Below is a small trained network, with its code and all its weights. Each question gives an input and a class and asks what happens when units are switched off, that is, made to give their printed mean instead of their output.

import numpy as np


def w(rows, s, z=0):
    codes = np.array(rows[::2]) - 128.0
    scale = np.full(codes.shape[1], s)
    scale[-1] = z or s
    return codes * scale


def norm(h):
    return h / np.sqrt((h * h).mean(-1, keepdims=True) + 1e-5)


def f(y):
    return y / 2 * (1 + np.tanh(0.7978845608 * (y + 0.044715 * y**3)))


def log_softmax(a):
    a = a - a.max(-1, keepdims=True)
    return a - np.log(np.exp(a).sum(-1, keepdims=True))


def net(x, mask):
    res = np.array(x, float).reshape(1, 7) / 4 @ E
    u = 0
    for l in range(3):
        y = f(norm(res) @ A[l][:, :-1].T + A[l][:, -1])
        res = res + np.where(mask[u : u + 4], y, B[l][:, -1]) @ B[l][:, :-1]
        u += 4
    return log_softmax(norm(res)[-1] @ U[:, :-1].T + U[:, -1])


A, B = {}, {}
E = w([
[254,179,142,153,179,78,41,206,84,41],'x0',
[105,150,106,187,147,118,128,97,118,139],'x1',
[106,139,154,129,175,117,84,139,95,187],'x2',
[96,139,160,120,118,114,84,73,148,76],'x3',
[66,188,106,190,14,20,98,216,117,153],'x4',
[125,173,139,128,144,140,161,136,177,112],'x5',
[138,173,68,25,128,75,179,106,94,107],'x6',
],0.0074)
A[0] = w([
[95,84,149,122,145,73,125,152,77,100,90],'L0N0',
[149,128,86,155,166,170,88,130,90,99,71],'L0N1',
[164,92,225,254,79,220,82,153,169,162,2],'L0N2',
[128,214,112,70,115,109,172,87,23,128,135],'L0N3',
],0.0068,0.0022)
B[0] = w([
[153,188,165,187,141,117,189,131,231,148,132],'L0N0',
[112,58,128,118,135,63,148,125,122,76,152],'L0N1',
[210,201,26,96,95,132,46,50,166,195,253],'L0N2',
[255,149,160,2,60,151,97,38,166,157,193],'L0N3',
],0.0095,0.0049)
A[1] = w([
[226,149,115,167,189,84,110,154,97,40,4],'L1N0',
[82,198,83,117,64,54,119,186,96,135,40],'L1N1',
[160,54,83,105,255,168,118,74,131,83,72],'L1N2',
[108,108,170,77,50,76,76,174,157,146,125],'L1N3',
],0.0064,0.0021)
B[1] = w([
[48,43,103,92,126,34,159,240,241,210,221],'L1N0',
[170,172,123,178,159,177,165,64,43,93,209],'L1N1',
[157,183,221,253,95,190,156,144,24,114,253],'L1N2',
[122,147,99,254,146,180,154,96,134,127,194],'L1N3',
],0.0094,0.0042)
A[2] = w([
[94,108,163,90,115,10,115,219,182,136,54],'L2N0',
[117,114,192,116,211,199,157,165,56,124,111],'L2N1',
[103,212,140,222,65,111,159,163,73,135,133],'L2N2',
[1,86,105,104,91,194,194,67,136,208,1],'L2N3',
],0.0065,0.0032)
B[2] = w([
[97,89,140,111,161,133,71,178,111,128,182],'L2N0',
[128,157,155,198,91,143,140,129,120,66,187],'L2N1',
[137,111,188,129,141,188,205,119,77,62,255],'L2N2',
[111,107,147,145,195,59,36,249,142,120,239],'L2N3',
],0.016,0.004)
U = w([
[161,100,208,200,91,197,227,105,35,77,86],'0',
[93,28,139,124,188,3,107,238,149,136,49],'1',
[227,157,56,80,83,118,116,32,156,222,251],'2',
],0.011,0.0031)

Each question gives the input, the list of numbers given to net, and the class t.
The units are the neurons (one row each of A and B). Each row of codes is followed by its name. A weight is (code - 128) times the scale printed after its matrix; where a second scale follows, it is the last column's (A, B and U).
mask holds one flag per neuron, layer by layer. A switched-off neuron (its flag False) gives its mean, the last column of its row in B, instead of its output. The means were averaged over made-up inputs and are rounded, as every weight is.
A unit's drop is (log p(t) with every unit on - log p(t) with that unit switched off) / (log p(t) with every unit on - log p(t) with every unit switched off).
most important unit: the unit with the biggest drop
k most important neurons: the k neurons with the biggest drops, biggest first
top k neurons in layer l: the k neurons of layer l with the biggest drops, biggest first
drop when u is switched off: that unit's drop, to one decimal
input [-8,-4,-4,5,-1,-5,-1], class 1: top neuron in layer 2	(L2N3)
input [2,3,6,1,7,7,-8], class 2: 3 most important neurons	(L0N2 L1N2 L2N1)
input [-6,3,-1,2,7,1,6], class 0: 4 most important neurons	(L1N1 L0N2 L2N2 L1N0)
input [-3,6,-5,5,-6,-2,-8], class 2: 2 most important neurons	(L0N2 L2N2)
input [-6,6,-5,1,3,1,-1], class 1: 2 most important neurons	(L2N3 L1N2)
input [7,-6,-3,-5,7,-1,-2], class 0: 3 most important neurons	(L1N1 L2N2 L1N3)
input [1,0,7,3,6,-5,-7], class 2: 2 most important neurons	(L0N2 L1N2)
input [-5,-7,6,-8,7,-5,5], class 0: 3 most important neurons	(L1N1 L2N2 L0N2)
input [1,3,2,0,4,-6,2], class 0: 2 most important neurons	(L0N2 L2N2)
input [3,-5,-2,3,-1,3,-3], class 1: 4 most important neurons	(L0N3 L1N0 L1N1 L2N0)
input [-8,6,-1,-3,-3,0,7], class 1: 2 most important neurons	(L2N3 L0N2)
input [8,5,6,-5,8,1,-8], class 0: 4 most important neurons	(L2N2 L1N1 L2N3 L0N3)
input [-7,1,5,-5,7,4,7], class 0: 3 most important neurons	(L1N1 L0N2 L1N0)
input [-6,7,-2,1,-4,-6,3], class 1: most important neuron	(L2N3)
input [-3,0,-1,7,2,-7,-4], class 2: 3 most important neurons	(L0N2 L1N2 L1N0)
input [-3,-2,-4,-4,2,4,5], class 2: drop when L0N3 is switched off	0.7
input [-5,5,0,-7,3,-6,-8], class 2: drop when L0N2 is switched off	2.2
input [-1,1,5,8,8,-2,0], class 0: drop when L2N2 is switched off	0.0
input [-6,7,-8,-5,2,-5,-1], class 1: drop when L2N3 is switched off	0.6
input [7,-1,-4,4,-2,2,1], class 1: most important unit	L1N0
